Moves between units:
sosu: δ>none, η>sovo, ψ>bofa, ε>tino, γ>none
rulu: δ>sovo, η>lami, ψ>zari, ε>keno, γ>none
nafa: δ>none, η>keko, ψ>none, ε>pami, γ>sebi
tozi: δ>none, η>neri, ψ>fulu, ε>tiza, γ>none
suni: δ>lesi, η>laka, ψ>reve, ε>resi, γ>siza
beri: δ>zige, η>resi, ψ>pefo, ε>seni, γ>vipu
petu: δ>gafa, η>rapa, ψ>viza, ε>lopo, γ>zuro
bemi: δ>laka, η>none, ψ>supa, ε>fati, γ>remo
fana: δ>nuvi, η>sodi, ψ>bunu, ε>doga, γ>negi
zavo: δ>none, η>zige, ψ>lilo, ε>goto, γ>neni
zige: δ>zavo, η>beri, ψ>dusu, ε>negi, γ>fiza
kobi: δ>dogu, η>vepo, ψ>dome, ε>zari, γ>rini
pera: δ>zopu, η>puru, ψ>dadi, ε>siti, γ>none
puru: δ>pera, η>none, ψ>tira, ε>geku, γ>none
zeve: δ>vudo, η>lesi, ψ>tose, ε>zige, γ>mafa
rapa: δ>petu, η>none, ψ>nubu, ε>dimi, γ>pavi
reba: δ>bifu, η>none, ψ>tida, ε>rule, γ>geku
kera: δ>puro, η>koti, ψ>negi, ε>dako, γ>refo
begu: δ>vipu, η>roti, ψ>resi, ε>gige, γ>roke
vudo: δ>none, η>zeve, ψ>sebi, ε>zavo, γ>luso
kuda: δ>vuge, η>robo, ψ>none, ε>keko, γ>doga
rezi: δ>none, η>refo, ψ>puro, ε>fulu, γ>tino
bino: δ>pefo, η>lige, ψ>zezo, ε>gafa, γ>resi
laka: δ>suni, η>bemi, ψ>vibo, ε>lebe, γ>mova
mepi: δ>gige, η>kege, ψ>zuro, ε>zodu, γ>piza
dimi: δ>lopo, η>none, ψ>rufa, ε>supa, γ>sumu
puro: δ>none, η>kera, ψ>goto, ε>ribi, γ>rezi
vipe: δ>lalu, η>none, ψ>luma, ε>puru, γ>none
goto: δ>none, η>negi, ψ>nuvi, ε>muli, γ>puro
fugi: δ>refo, η>kazu, ψ>koti, ε>noza, γ>keno
noza: δ>tele, η>bone, ψ>kagi, ε>kobi, γ>siru
doga: δ>dota, η>pavo, ψ>kuda, ε>tose, γ>lake
rini: δ>bife, η>zopu, ψ>kobi, ε>rulu, γ>none
vilo: δ>fovo, η>viza, ψ>none, ε>vevi, γ>gafa
keko: δ>nafa, η>leri, ψ>none, ε>lovi, γ>tose
siza: δ>dome, η>mova, ψ>suni, ε>begu, γ>vepo
resi: δ>beri, η>lebe, ψ>bino, ε>pagu, γ>begu
luso: δ>none, η>mafa, ψ>vudo, ε>neni, γ>duvi
zopu: δ>rini, η>pera, ψ>vepo, ε>lami, γ>none
safo: δ>bofa, η>zari, ψ>fiza, ε>refo, γ>sovo
fefi: δ>tino, η>keno, ψ>refo, ε>neri, γ>none
zuro: δ>pagu, η>pavi, ψ>petu, ε>kubo, γ>mepi
bone: δ>noza, η>tago, ψ>gevi, ε>vepo, γ>reli
lebe: δ>resi, η>fati, ψ>lige, ε>zuro, γ>roti
fulu: δ>none, η>tele, ψ>ribi, ε>duvi, γ>tozi
luma: δ>tago, η>none, ψ>nika, ε>tira, γ>vipe
zezo: δ>rana, η>pile, ψ>none, ε>vilo, γ>bino
muli: δ>none, η>lake, ψ>dota, ε>vudo, γ>ribi
bive: δ>lige, η>none, ψ>faba, ε>rapa, γ>fati
faba: δ>pile, η>none, ψ>none, ε>nubu, γ>bive
lovi: δ>pami, η>rana, ψ>none, ε>bunu, γ>dusu
tiza: δ>none, η>bife, ψ>duvi, ε>sosu, γ>none
tira: δ>dadi, η>none, ψ>remo, ε>reba, γ>puru
roti: δ>begu, η>tida, ψ>lebe, ε>mepi, γ>bifu
dogu: δ>duvi, η>kobi, ψ>mafa, ε>safo, γ>bife
nubu: δ>viza, η>none, ψ>none, ε>rufa, γ>rapa
rori: δ>vevi, η>rufa, ψ>none, ε>mula, γ>lopo
seni: δ>negi, η>pagu, ψ>sodi, ε>mugu, γ>koti
vuge: δ>none, η>kuda, ψ>none, ε>nafa, γ>dota
fovo: δ>bunu, η>vilo, ψ>none, ε>robo, γ>sodi
leri: δ>keko, η>pomu, ψ>none, ε>rana, γ>poso
rana: δ>lovi, η>zezo, ψ>none, ε>fovo, γ>pefo
duvi: δ>none, η>dogu, ψ>luso, ε>bofa, γ>tiza
zari: δ>safo, η>roke, ψ>vipu, ε>fugi, γ>rulu
mula: δ>pomu, η>dipo, ψ>none, ε>pile, γ>vibo
dome: δ>mafa, η>siza, ψ>lesi, ε>vipu, γ>kobi
mugu: δ>lake, η>vite, ψ>pavo, ε>lesi, γ>kagi
nuvi: δ>none, η>fana, ψ>pudi, ε>dota, γ>goto
dipo: δ>mula, η>none, ψ>none, ε>faba, γ>supa
dusu: δ>lilo, η>pefo, ψ>lovi, ε>fana, γ>zige
lake: δ>muli, η>mugu, ψ>doga, ε>zeve, γ>dako
tago: δ>bone, η>luma, ψ>zodu, ε>dadi, γ>lalu
sebi: δ>none, η>tose, ψ>nafa, ε>lilo, γ>vudo
roke: δ>zari, η>bifu, ψ>begu, ε>kazu, γ>lami
negi: δ>goto, η>seni, ψ>fana, ε>lake, γ>kera
siru: δ>neri, η>reli, ψ>noza, ε>rini, γ>none
kazu: δ>fugi, η>piza, ψ>gige, ε>bone, γ>mege
nika: δ>zodu, η>none, ψ>sumu, ε>remo, γ>luma
vepo: δ>kobi, η>dadi, ψ>siza, ε>roke, γ>zopu
robo: δ>kuda, η>vevi, ψ>none, ε>leri, γ>pavo
bife: δ>tiza, η>rini, ψ>dogu, ε>sovo, γ>none
mafa: δ>luso, η>dome, ψ>zeve, ε>fiza, γ>dogu
lilo: δ>none, η>dusu, ψ>pami, ε>nuvi, γ>zavo
gige: δ>koti, η>mepi, ψ>pagu, ε>gevi, γ>kazu
remo: δ>mova, η>none, ψ>bemi, ε>tida, γ>tira
bifu: δ>roke, η>reba, ψ>roti, ε>piza, γ>siti
lige: δ>bino, η>bive, ψ>pile, ε>petu, γ>lebe
reli: δ>siru, η>lalu, ψ>bone, ε>zopu, γ>none
fiza: δ>neni, η>vipu, ψ>zige, ε>kera, γ>safo
zatu: δ>bude, η>none, ψ>rule, ε>vipe, γ>none
sovo: δ>sosu, η>rulu, ψ>safo, ε>fefi, γ>none
pavo: δ>doga, η>nida, ψ>robo, ε>poso, γ>mugu
tino: δ>none, η>fefi, ψ>rezi, ε>tozi, γ>none
mege: δ>keno, η>bude, ψ>kazu, ε>reli, γ>none
lesi: δ>zeve, η>suni, ψ>poso, ε>beri, γ>dome
kubo: δ>vite, η>sumu, ψ>lopo, ε>laka, γ>zodu
piza: δ>kazu, η>rule, ψ>mepi, ε>tago, γ>bude
sodi: δ>fana, η>gafa, ψ>fovo, ε>pavo, γ>seni
bude: δ>mege, η>zatu, ψ>piza, ε>lalu, γ>none
rule: δ>piza, η>none, ψ>kege, ε>luma, γ>zatu
neri: δ>tozi, η>siru, ψ>tele, ε>bife, γ>none
kege: δ>mepi, η>none, ψ>pavi, ε>nika, γ>rule
supa: δ>vibo, η>none, ψ>dipo, ε>bive, γ>bemi
bunu: δ>pudi, η>fovo, ψ>none, ε>kuda, γ>fana
vite: δ>mugu, η>kubo, ψ>nida, ε>suni, γ>gevi
viza: δ>vilo, η>nubu, ψ>none, ε>rori, γ>petu
lopo: δ>nida, η>dimi, ψ>rori, ε>vibo, γ>kubo
rufa: δ>rori, η>none, ψ>none, ε>dipo, γ>dimi
sumu: δ>kubo, η>none, ψ>dimi, ε>bemi, γ>nika
pami: δ>none, η>lovi, ψ>none, ε>pudi, γ>lilo
lalu: δ>reli, η>vipe, ψ>tago, ε>pera, γ>none
dadi: δ>vepo, η>tira, ψ>mova, ε>bifu, γ>pera
bofa: δ>none, η>safo, ψ>neni, ε>rezi, γ>sosu
vipu: δ>fiza, η>begu, ψ>beri, ε>koti, γ>zari
gevi: δ>kagi, η>zodu, ψ>vite, ε>siza, γ>bone
poso: δ>tose, η>reve, ψ>leri, ε>pefo, γ>lesi
vevi: δ>robo, η>rori, ψ>none, ε>pomu, γ>nida
koti: δ>kera, η>gige, ψ>seni, ε>kagi, γ>fugi
dota: δ>none, η>doga, ψ>vuge, ε>sebi, γ>muli
siti: δ>lami, η>geku, ψ>bifu, ε>bude, γ>none
lami: δ>rulu, η>siti, ψ>roke, ε>mege, γ>none
pudi: δ>none, η>bunu, ψ>none, ε>vuge, γ>nuvi
gafa: δ>sodi, η>petu, ψ>vilo, ε>nida, γ>pagu
ribi: δ>none, η>dako, ψ>muli, ε>luso, γ>fulu
kagi: δ>dako, η>gevi, ψ>mugu, ε>dome, γ>noza
tele: δ>fulu, η>noza, ψ>dako, ε>dogu, γ>neri
pagu: δ>seni, η>zuro, ψ>gafa, ε>vite, γ>gige
vibo: δ>reve, η>supa, ψ>mula, ε>lige, γ>laka
pavi: δ>zuro, η>none, ψ>rapa, ε>sumu, γ>kege
reve: δ>poso, η>vibo, ψ>pomu, ε>bino, γ>suni
pefo: δ>dusu, η>bino, ψ>rana, ε>sodi, γ>beri
neni: δ>none, η>fiza, ψ>zavo, ε>puro, γ>bofa
tida: δ>roti, η>none, ψ>fati, ε>kege, γ>reba
nida: δ>pavo, η>lopo, ψ>vevi, ε>reve, γ>vite
pile: δ>zezo, η>faba, ψ>none, ε>viza, γ>lige
dako: δ>ribi, η>kagi, ψ>lake, ε>mafa, γ>tele
fati: δ>lebe, η>none, ψ>bive, ε>pavi, γ>tida
tose: δ>sebi, η>poso, ψ>keko, ε>dusu, γ>zeve
refo: δ>rezi, η>fugi, ψ>kera, ε>tele, γ>fefi
keno: δ>fefi, η>mege, ψ>fugi, ε>siru, γ>none
geku: δ>siti, η>none, ψ>reba, ε>zatu, γ>none
mova: δ>siza, η>remo, ψ>laka, ε>roti, γ>dadi
pomu: δ>leri, η>mula, ψ>none, ε>zezo, γ>reve
zodu: δ>gevi, η>nika, ψ>kubo, ε>mova, γ>tago

In the rows, 46 stands for zero.

The rows follow the links: the fewer symbols apart two units are, the more alike their rows tend to be.

Some units and rows for them; each showing differs a little:
kobi [ 59  17  24  45  35  41  56  48  60  26  67  52  69  49  49  39  35  59  58  49  70  39  45  69  49  63  52  50  54  36  55  69  38  41  46  41  33  38  36  22  45  40  29  48  36  46  47  36  60  57  15  53  35  44  55  56  44  43  64  65  41  40  56  69  39  50]
roke [ 60  27  33  40  37  36  46  44  44  29  60  52  55  60  61  46  48  57  51  68  54  41  31  80  29  68  57  43  58  50  36  45  46  48  32  20  46  20  46  41  23  47  44  43  69  63  40  34  53  43  38  66  56  51  76  47  46  58  48  56  39  35  28  63  42  55]
tino [ 41  69  16  47  37  54  60  27  39  72  55  47  29  36  50  38  29  56  22  47  64  53  50  41  51  37  40  30  38  62  39  37  50  61  35  26  35  44  53  27  53  33  33  48  52  21  45  52  56  60  53  52  49  48  55  57  41  39  27  45  66  59  29  64  47  29]
safo [ 59  34  24  47  43  52  54  38  48  36  74  58  44  42  48  46  36  62  50  60  68  37  33  65  52  65  55  39  48  61  38  43  58  61  36  25  27  33  48  23  26  50  34  48  49  41  52  30  72  59  39  53  38  48  67  67  55  41  46  43  50  46  26  67  46  42]
lebe [ 45  51  72  37  63  27  47  46  48  39  52  34  37  52  49  57  50  35  58  61  17  34  36  55  37  44  53  46  45  33  43  26  50  47  51  50  57  47  53  77  50  63  53  32  67  76  41  45  30  31  65  55  46  47  60  30  55  61  46  39  33  27  31  33  40  63]
reli [ 43  43  23  57  27  35  51  43  47  63  30  36  63  60  64  30  27  49  31  42  56  60  57  48  41  37  38  38  60  28  44  63  32  38  46  33  43  40  43  35  74  20  42  42  40  40  30  67  29  56  31  63  61  55  46  37  26  47  37  75  50  48  57  64  40  40]
puro [ 55  73  44  40  52  70  50  38  35  39  56  60  19  22  22  57  48  36  27  55  66  43  40  34  39  44  34  30  34  59  37  40  58  59  53  20  49  40  51  30  53  39  43  36  49  15  56  27  69  57  50  29  43  44  51  54  64  35  46  43  54  42  27  42  57  33]
bife [ 45  38  13  41  39  37  73  35  65  60  75  41  51  42  53  37  19  65  49  40  60  40  61  58  62  49  54  39  46  43  57  52  45  48  46  46  22  54  48  25  60  38  28  44  34  41  50  55  53  73  35  59  29  50  55  55  39  41  48  57  54  46  46  72  36  39]
pefo [ 51  32  51  46  52  58  38  32  59  59  72  66  45  59  56  44  54  59  46  37  33  42  34  45  56  51  70  52  30  56  53  20  52  63  33  77  39  44  44  64  32  61  47  35  44  61  46  64  42  42  66  52  39  39  62  44  47  48  50  20  29  54  30  40  52  63]
goto [ 49  80  54  43  60  64  51  29  38  58  58  59  18  27  27  56  46  37  23  40  50  42  47  17  49  32  38  31  24  55  44  24  61  60  55  47  44  49  52  46  60  45  45  29  46  22  55  44  58  52  69  30  41  41  46  46  63  37  41  37  49  46  24  35  59  46]
sosu [ 45  53  19  39  38  42  69  21  54  61  81  47  32  37  55  37  26  62  41  55  55  41  48  55  60  42  50  35  37  59  46  32  51  58  36  36  27  50  51  37  41  48  29  46  56  37  47  48  67  64  60  60  39  50  69  58  52  41  39  41  60  51  23  64  43  42]
bino [ 47  32  55  42  51  42  34  35  58  57  57  59  46  66  57  40  55  51  47  42  23  43  38  53  49  48  63  53  39  51  49  15  43  52  31  76  50  43  45  75  35  62  49  38  56  71  41  62  31  33  66  62  51  44  61  34  45  58  49  27  31  50  33  38  52  67]
dimi [ 23  54  65  56  47  39  42  60  40  63   9  21  47  54  53  44  49  40  59  32  22  54  59  28  50  28  36  55  55  38  49  51  35  33  51  64  54  64  46  62  53  47  60  57  44  58  43  59  23  36  49  44  51  49  18  39  34  53  37  42  54  52  64  31  39  39]
siti [ 36  43  34  41  34  19  58  43  44  59  50  26  45  60  72  37  31  58  56  64  34  48  43  74  37  46  54  36  61  46  33  37  42  45  32  32  43  38  53  55  39  52  41  50  73  68  31  49  36  47  52  77  52  56  70  42  35  59  30  53  47  42  31  64  27  46]
pami [ 51  44  47  37  49  66  44  37  49  44  69  68  33  36  38  38  54  56  44  40  47  50  42  54  64  51  49  59  26  75  54  33  47  53  35  63  42  56  44  47  13  68  47  64  53  40  60  41  71  43  59  39  41  34  42  64  60  44  56  19  52  64  33  39  61  53]
mepi [ 47  64  67  52  49  43  33  57  19  30  18  35  39  48  41  59  56  27  39  66  43  46  32  48  14  48  36  30  60  42  26  45  50  42  49  12  63  28  48  52  48  39  53  39  63  47  37  32  39  30  47  41  62  52  51  37  49  53  36  53  44  30  37  42  46  46]
lige [ 37  43  67  39  51  32  38  45  49  52  46  43  42  62  62  43  59  51  53  45   9  48  40  60  45  42  56  59  47  52  48  22  40  47  38  69  56  49  46  75  31  69  52  48  63  79  39  60  28  28  66  61  53  47  53  34  44  61  43  30  42  51  38  33  43  64]
zopu [ 47  26  25  45  29  20  63  37  59  51  58  35  68  59  72  29  28  56  49  49  44  45  56  67  47  45  49  45  59  26  57  58  35  39  39  48  33  42  45  42  63  35  32  48  51  59  39  56  37  58  32  71  44  53  56  43  32  50  50  70  42  43  51  67  30  50]
bemi [ 34  48  69  40  57  18  56  65  54  34  38  20  47  47  45  54  41  38  72  55  14  29  52  43  47  38  48  55  52  21  53  50  50  29  65  59  55  65  48  65  56  61  48  45  47  72  44  40  28  40  48  45  34  52  39  36  52  57  49  50  40  30  60  32  26  47]
fana [ 45  61  44  54  55  73  36  30  45  77  43  65  29  53  35  45  54  50  27  27  47  55  43  20  57  40  56  40  30  67  39  23  54  73  34  60  43  49  46  56  47  44  49  37  34  29  49  64  49  48  59  36  45  41  44  50  45  37  33  18  47  64  33  34  65  41]
tago [ 40  46  38  50  30  33  41  64  31  41  18  30  60  47  54  41  42  38  48  51  55  57  54  57  29  44  28  48  68  34  37  77  30  21  48  16  55  40  43  36  54  33  51  60  53  42  39  39  42  41  23  53  61  51  31  48  29  52  41  75  54  40  67  57  40  35]
rapa [ 24  60  62  51  50  43  30  55  32  71  16  31  37  55  56  48  56  44  55  45  17  53  41  29  42  35  47  46  53  54  36  32  47  49  36  50  58  53  52  73  34  62  58  46  55  62  40  61  25  31  62  47  58  52  32  38  42  54  21  27  52  56  47  28  43  38]
zavo [ 54  67  55  31  62  50  67  29  58  45  84  54  21  26  31  55  40  41  40  50  39  29  37  40  60  40  51  39  24  53  49  23  62  57  53  59  41  59  50  51  49  58  41  33  50  44  57  41  60  52  70  40  29  41  62  49  65  40  47  30  46  42  19  39  51  54]
fati [ 35  56  74  42  61  27  44  56  47  40  40  23  35  47  49  62  47  43  68  65  11  30  35  46  37  45  53  42  50  37  40  35  55  46  53  46  53  52  53  71  39  66  52  41  64  76  40  41  32  35  67  48  39  52  58  39  53  58  37  36  37  30  37  30  32  50]
leri [ 53  10  48  44  43  59  37  50  62  30  56  65  70  52  44  38  57  53  53  26  46  48  46  52  66  58  54  73  38  50  66  51  37  41  45  82  46  49  36  48  25  57  53  63  29  48  56  51  54  41  38  39  37  36  34  48  44  40  70  34  35  60  64  41  54  61]
kuda [ 49  36  41  51  43  74  33  51  44  52  36  66  54  43  30  38  56  47  37  17  62  54  55  32  63  46  39  60  33  61  55  59  42  45  44  65  45  56  36  36  38  42  53  59  20  25  57  52  56  47  35  20  43  35  16  53  45  32  53  32  51  70  64  38  62  38]
nida [ 38  46  57  51  45  49  32  47  49  66  25  51  59  60  48  33  61  40  33  19  41  57  60  23  45  31  39  54  40  31  56  50  31  39  48  77  58  51  43  60  65  31  58  47  30  45  38  71  23  36  46  48  55  41  24  27  31  44  52  49  37  59  67  32  56  54]
zari [ 60  25  27  47  41  44  47  39  48  35  70  57  57  56  53  50  40  61  47  66  67  41  25  72  37  74  61  39  56  57  36  43  51  59  30  24  35  24  44  29  26  47  34  42  49  51  46  35  64  53  39  57  46  51  78  55  50  48  49  49  40  40  29  63  47  49]
ribi [ 54  67  42  38  46  61  59  42  41  34  52  52  38  20  23  52  43  33  35  40  70  42  56  34  49  39  28  38  39  42  53  58  49  44  61  32  44  55  44  22  63  31  40  41  33  10  61  28  65  60  37  27  39  41  36  52  59  29  54  59  55  42  47  48  51  35]
robo [ 51  27  49  55  41  69  19  50  44  45  28  67  62  50  35  39  67  45  40  18  58  59  56  32  51  55  42  64  34  51  55  60  37  43  42  65  52  42  32  41  40  36  57  57  22  31  51  54  49  39  33  32  52  38  20  45  40  37  58  35  42  67  72  36  62  47]
sovo [ 51  39  17  45  38  43  67  28  53  66  75  49  41  48  59  43  27  68  41  53  55  38  39  56  55  52  61  34  44  55  42  34  54  65  27  37  26  42  49  34  46  46  28  40  52  45  50  53  55  64  52  62  36  52  75  58  43  42  32  45  52  48  25  67  38  41]
refo [ 51  51  23  55  39  63  39  40  33  53  46  59  36  39  38  49  39  54  32  51  76  55  35  47  45  55  47  28  44  66  28  48  53  65  37  11  39  28  47  19  39  33  44  42  43  22  48  39  67  57  35  40  51  50  55  62  48  38  32  44  56  46  32  64  58  29]
poso [ 48  20  47  45  47  49  47  39  69  53  67  61  59  57  50  36  48  52  52  23  38  36  54  42  69  49  60  62  35  35  69  41  42  44  47  95  37  57  45  56  50  48  49  42  26  58  47  65  40  49  48  47  33  35  42  40  42  39  66  40  30  54  59  39  46  61]
tira [ 39  31  41  43  39  18  56  66  47  29  39  20  54  46  57  50  36  48  77  62  42  42  47  70  41  54  37  52  67  35  46  68  42  25  51  27  46  55  47  37  35  53  42  68  58  65  38  35  44  47  31  53  42  54  40  55  44  53  47  55  55  36  62  55  26  40]
zatu [ 26  57  38  55  33  23  48  51  26  69  19  18  38  55  61  44  32  52  47  59  37  55  43  51  34  40  44  30  63  48  27  45  46  47  36  15  48  43  55  54  46  44  41  49  62  57  35  56  31  42  46  59  61  59  49  44  33  52  14  44  60  45  42  55  32  29]
koti [ 61  55  50  56  56  68  30  47  35  35  39  60  41  45  27  63  58  36  28  62  66  44  26  31  25  60  49  27  44  47  27  46  59  68  50  17  54  20  44  36  55  31  46  19  41  36  47  34  50  46  38  35  50  46  60  41  54  37  40  48  35  30  35  45  58  39]
dogu [ 58  28  16  44  38  46  67  45  59  30  71  53  59  33  44  45  30  59  53  48  72  39  52  63  59  59  46  47  43  44  57  63  47  46  46  38  29  51  41  19  44  43  31  53  30  35  57  35  67  66  24  41  30  42  48  65  52  36  60  58  50  42  48  64  41  45]
lake [ 49  67  48  46  57  62  53  38  54  51  45  49  41  32  23  54  43  31  32  32  52  39  55  10  56  37  41  33  35  33  59  46  53  53  62  61  41  57  42  44  79  27  45  21  19  24  55  48  42  56  44  21  33  41  32  38  54  28  51  49  42  41  53  37  50  41]
zeve [ 54  47  49  39  57  49  68  40  70  37  77  53  49  34  33  53  39  40  54  34  45  23  54  30  64  46  52  47  27  30  66  42  57  47  63  75  31  66  46  44  65  46  36  29  28  42  60  45  49  57  49  33  17  39  49  41  59  37  67  48  35  35  46  37  42  52]
dota [ 45  62  43  41  47  67  52  33  51  65  48  57  34  32  34  38  44  41  30  18  48  51  65  25  70  28  37  53  25  50  61  42  42  45  51  68  44  65  46  41  57  38  47  48  26  19  58  58  51  54  54  32  41  37  23  50  44  33  48  36  60  63  52  40  56  42]
vipe [ 22  49  36  56  34  24  53  52  38  62  16  12  50  48  64  40  29  53  52  52  38  56  61  44  43  35  38  39  67  35  38  61  35  34  49  30  46  52  50  46  57  34  44  58  48  49  37  55  30  51  34  57  54  59  33  46  31  54  27  62  62  44  58  61  25  28]
neni [ 60  59  46  32  55  57  63  34  48  23  81  60  24  23  27  56  40  45  42  60  55  36  40  52  45  52  47  38  34  54  43  34  62  55  52  35  38  47  52  31  38  56  36  41  55  36  59  21  75  53  55  37  34  37  62  58  72  39  52  43  49  35  21  53  53  48]
keko [ 54  26  43  40  45  61  41  46  61  38  67  66  54  43  33  42  51  55  56  27  52  45  52  43  70  52  51  72  30  57  65  52  42  41  47  78  38  61  38  41  23  57  47  64  28  41  57  45  61  49  40  33  33  37  31  59  52  41  67  31  47  62  59  37  53  53]

Each walk starts at a row. The symbols on each line, taken left to right, move it on to the next unit.
Each answer is a row, close to the row of the unit it stands for.
start [ 35  34  61  34  46  29  44  51  60  44  45  37  60  57  55  38  50  46  63  28  14  45  55  50  56  36  44  68  43  30  64  43  32  26  48  84  52  61  44  73  43  59  52  57  49  73  44  60  26  34  52  56  43  45  35  33  38  59  58  44  40  49  59  33  37  63]
ψ γ γ γ -> [ 49  41  59  35  49  25  55  65  48   8  47  30  57  38  45  54  45  35  63  63  35  34  45  60  30  50  41  55  62  21  52  64  42  22  66  39  58  51  47  47  52  51  46  49  54  64  43  23  44  38  34  49  43  46  48  38  53  54  64  69  32  22  55  47  32  57]
η δ η -> [ 40  42  61  41  54  20  54  72  47  14  37  20  55  39  46  59  38  38  81  68  28  30  48  53  35  50  43  49  58  26  50  64  44  25  61  35  51  56  49  48  47  57  48  53  52  67  43  23  42  44  39  42  35  51  38  45  54  51  53  62  45  24  58  43  28  48]
start [ 59  51  56  52  50  46  41  62  38  21  27  44  59  46  37  55  54  27  36  46  62  46  45  37  21  48  34  38  56  25  45  69  40  34  66  33  60  29  41  36  75  20  52  33  38  34  39  31  37  42  22  42  51  47  37  30  48  44  58  73  31  27  63  48  46  47]
δ ε ψ δ γ -> [ 66  40  42  38  56  49  66  51  64  18  77  55  52  29  29  62  41  45  54  51  62  29  50  50  53  56  49  46  36  33  56  56  55  43  65  46  33  55  46  30  56  43  33  36  33  38  57  25  63  64  32  34  22  42  50  57  63  35  72  58  36  29  50  49  45  49]
δ ψ γ -> [ 56  54  45  33  51  49  69  41  59  17  76  52  42  19  29  52  34  39  49  49  60  30  49  49  51  46  36  47  36  43  58  54  53  36  62  46  35  60  47  28  53  45  37  46  39  30  59  22  71  60  40  36  31  40  47  57  67  32  65  59  45  36  43  49  46  50]
start [ 66  31  54  39  50  35  52  60  56   7  60  44  63  44  42  52  47  33  58  57  52  30  44  60  31  55  47  47  55  21  54  64  40  31  64  46  49  41  41  40  57  44  42  39  43  55  43  27  46  47  27  49  36  44  52  38  51  49  71  71  22  22  53  52  34  59]
ψ η -> [ 42  46  72  34  54  21  55  56  62  31  51  27  52  46  49  54  47  32  61  51  20  30  55  46  42  36  44  55  45  16  63  44  43  28  66  67  52  60  50  68  66  55  47  42  52  72  44  43  31  36  49  52  38  46  44  26  52  53  59  59  31  27  57  33  34  61]
δ ε -> [ 58  49  66  39  61  37  41  37  52  35  63  53  44  51  48  56  54  35  47  59  26  31  27  45  33  50  62  38  43  35  46  22  57  54  51  63  49  36  52  72  54  54  45  22  60  73  44  45  34  35  64  55  40  45  69  30  55  56  52  40  21  27  29  35  44  66]
start [ 47  41  16  61  35  46  57  38  51  68  39  43  57  55  58  31  26  55  32  36  68  53  57  40  49  44  40  37  56  34  48  60  38  48  42  39  35  41  47  27  75  15  37  37  31  31  39  66  37  61  26  56  49  57  48  44  26  40  38  70  49  53  56  65  39  31]
ψ ψ δ -> [ 59  58  42  50  50  66  50  52  46  32  42  52  49  27  23  56  38  31  37  41  75  41  54  25  41  49  38  37  40  40  49  65  54  50  63  37  42  47  39  25  69  25  41  36  27  13  58  30  59  60  31  23  38  43  36  53  56  28  55  56  45  35  56  46  51  33]
δ η γ η -> [ 55  37  20  59  34  50  45  50  43  41  36  55  62  47  42  43  40  50  37  38  81  54  53  43  35  53  36  39  55  39  45  72  39  44  47  20  44  31  37  17  61  18  40  46  27  25  41  41  50  54  15  45  51  50  41  46  33  36  48  72  45  47  61  64  47  32]
start [ 64  46  49  40  59  56  55  41  49  24  78  59  37  29  32  66  43  47  49  64  59  27  29  52  44  62  56  34  38  52  41  39  67  65  50  33  35  38  48  33  42  50  37  29  48  40  56  24  68  60  49  33  31  42  70  56  66  36  54  40  36  29  27  48  47  47]
γ γ ε -> [ 43  55  19  56  35  53  50  24  41  79  52  50  35  48  53  42  27  58  27  44  68  50  47  40  52  46  51  24  43  60  33  37  50  66  31  25  29  40  52  31  53  29  34  35  44  25  45  57  50  60  46  50  50  52  60  53  40  36  21  44  57  52  30  61  47  26]
δ ε -> [ 42  64  19  46  33  45  72  31  48  63  52  43  37  33  46  35  23  52  29  34  65  55  65  44  57  30  34  36  43  45  51  51  43  48  44  36  32  56  48  24  67  26  34  49  43  14  49  60  55  66  39  48  41  48  39  54  41  33  37  58  62  56  49  62  43  30]
start [ 51  31  21  49  33  31  59  26  56  61  75  49  52  56  68  41  32  64  46  55  53  40  34  65  50  56  63  28  48  51  40  36  51  62  29  36  29  34  54  45  47  46  31  31  52  55  40  58  47  57  47  73  45  50  79  51  40  47  36  49  43  43  26  69  36  49]
ψ η ε -> [ 53  45  37  59  36  45  29  49  30  45  26  49  50  57  55  40  50  46  30  59  63  57  27  52  18  55  45  33  60  53  23  51  43  54  32   8  53  11  45  34  42  28  48  42  58  40  37  41  51  40  36  58  69  53  61  45  37  50  33  59  45  44  34  58  56  37]
η η δ -> [ 41  53  40  52  36  41  34  56  20  44  19  34  44  53  53  45  47  42  39  65  50  57  37  59  19  50  36  38  66  53  21  54  42  44  36   3  58  24  44  38  35  45  49  51  68  49  35  37  44  37  40  56  70  53  49  46  39  52  29  59  55  44  40  53  45  35]
start [ 47  37  59  52  45  64   8  49  30  49  23  66  53  64  43  40  74  43  33  34  45  66  36  45  38  51  48  55  46  67  37  39  41  47  31  52  60  32  38  59  25  51  64  52  50  45  43  55  42  24  48  42  68  42  36  41  39  54  45  29  46  65  49  30  66  51]
γ η δ -> [ 41  52  58  58  49  55  18  41  39  70  24  57  38  64  55  37  62  45  25  31  32  63  40  30  36  39  50  44  40  54  38  24  44  59  34  61  56  36  46  70  48  42  59  36  52  50  36  72  28  28  62  51  61  46  46  32  35  52  34  31  37  60  40  30  61  55]
δ δ ε -> [ 45  52  43  53  47  65  45  37  57  69  43  55  45  44  36  39  47  45  33  12  51  50  63  16  67  34  46  52  29  49  57  47  45  53  47  79  39  62  40  41  63  35  50  40  17  21  53  68  40  53  49  28  41  40  24  46  43  33  50  37  47  62  60  39  55  40]
